Below are the code and all the weights of a small trained network. Each question names an input and a class and asks about switching units off, where a switched-off unit gives its printed mean instead of its output.

import numpy as np


def w(rows, s, z=0):
    codes = np.array(rows[::2]) - 128.0
    scale = np.full(codes.shape[1], s)
    scale[-1] = z or s
    return codes * scale


def f(y):
    return np.maximum(y, 0)


def log_softmax(a):
    a = a - a.max(-1, keepdims=True)
    return a - np.log(np.exp(a).sum(-1, keepdims=True))


def net(x, mask):
    res = np.array(x, float).reshape(1, 3) / 4 @ E
    y = f(res @ A[0][:, :-1].T + A[0][:, -1])
    res = res + np.where(mask, y, B[0][:, -1]) @ B[0][:, :-1]
    return log_softmax(res[-1] @ U[:, :-1].T + U[:, -1])


A, B = {}, {}
E = w([
[114,81,77,57,181],'x0',
[166,176,216,99,175],'x1',
[248,114,107,102,76],'x2',
],0.015)
A[0] = w([
[167,134,198,57,147,1],'N0',
[138,84,102,60,182,71],'N1',
[117,91,110,54,152,51],'N2',
[135,164,149,172,87,36],'N3',
[161,143,83,96,155,167],'N4',
[248,132,100,121,112,100],'N5',
[142,172,175,82,176,17],'N6',
[169,116,124,87,103,153],'N7',
[194,131,105,131,79,198],'N8',
[111,83,68,166,73,5],'N9',
[160,161,136,212,93,166],'N10',
[46,192,122,117,161,228],'N11',
[109,133,82,116,92,29],'N12',
],0.017,0.0012)
B[0] = w([
[192,147,98,124,61,217],'N0',
[111,80,239,52,152,203],'N1',
[116,93,187,80,123,188],'N2',
[82,112,204,43,121,174],'N3',
[84,83,156,120,205,176],'N4',
[121,86,53,207,166,254],'N5',
[197,171,65,85,81,206],'N6',
[76,115,71,201,137,191],'N7',
[98,117,122,190,165,214],'N8',
[194,184,109,53,91,195],'N9',
[60,104,254,77,167,192],'N10',
[98,159,18,222,169,215],'N11',
[245,185,95,99,69,161],'N12',
],0.009,0.019)
U = w([
[95,138,72,176,177,132],'0',
[100,108,222,53,142,220],'1',
[235,195,92,74,5,2],'2',
],0.011,0.00082)

Each question gives the input, the list of numbers given to net, and the class t.
The units are the neurons (one row each of A and B). Each row of codes is followed by its name. A weight is (code - 128) times the scale printed after its matrix; where a second scale follows, it is the last column's (A, B and U).
mask holds one flag per neuron, in row order. A switched-off neuron (its flag False) gives its mean, the last column of its row in B, instead of its output. The means were averaged over made-up inputs and are rounded, as every weight is.
A unit's drop is (log p(t) with every unit on - log p(t) with that unit switched off) / (log p(t) with every unit on - log p(t) with every unit switched off).
The circuit of an input: a set's keep is (log p(t) with only the set's units on - log p(t) with every unit switched off) / (log p(t) with every unit on - log p(t) with every unit switched off). Starting from the 12 units with the biggest drops (on a tie, the unit counted first), units are removed one at a time, each time the one whose removal leaves the highest keep (on an exact tie, the one counted first), for as long as the keep stays at least 0.8.
circuit, biggest first: the units of the circuit, biggest drop first
top k neurons: the k neurons with the biggest drops, biggest first
drop of u: that unit's drop, to one decimal
input [-5,-7,1], class 2: top 3 neurons	(N9; N12; N1)
input [-7,4,3], class 1: circuit, biggest first	(N10)
input [-1,2,1], class 2: circuit, biggest first	(N11; N1)
input [4,-6,-4], class 2: circuit, biggest first	(N9; N12)
input [4,-6,-5], class 2: circuit, biggest first	(N9; N12)
input [8,-7,-7], class 1: top 3 neurons	(N1; N2; N5)
input [7,-3,7], class 0: top 4 neurons	(N5; N7; N10; N8)
input [-4,-5,5], class 0: top 2 neurons	(N8; N5)
input [-5,8,0], class 2: top 2 neurons	(N6; N0)
input [7,8,5], class 2: top 4 neurons	(N0; N6; N10; N3)
input [-1,-6,3], class 2: top 2 neurons	(N9; N12)
input [7,-6,3], class 1: top 2 neurons	(N1; N4)
input [6,0,8], class 0: drop of N5	0.9
input [8,-8,2], class 1: circuit, biggest first	(N1)
input [-5,-5,-3], class 1: drop of N6	0.4
input [1,1,5], class 0: drop of N5	0.0
input [7,2,-3], class 1: drop of N1	0.1
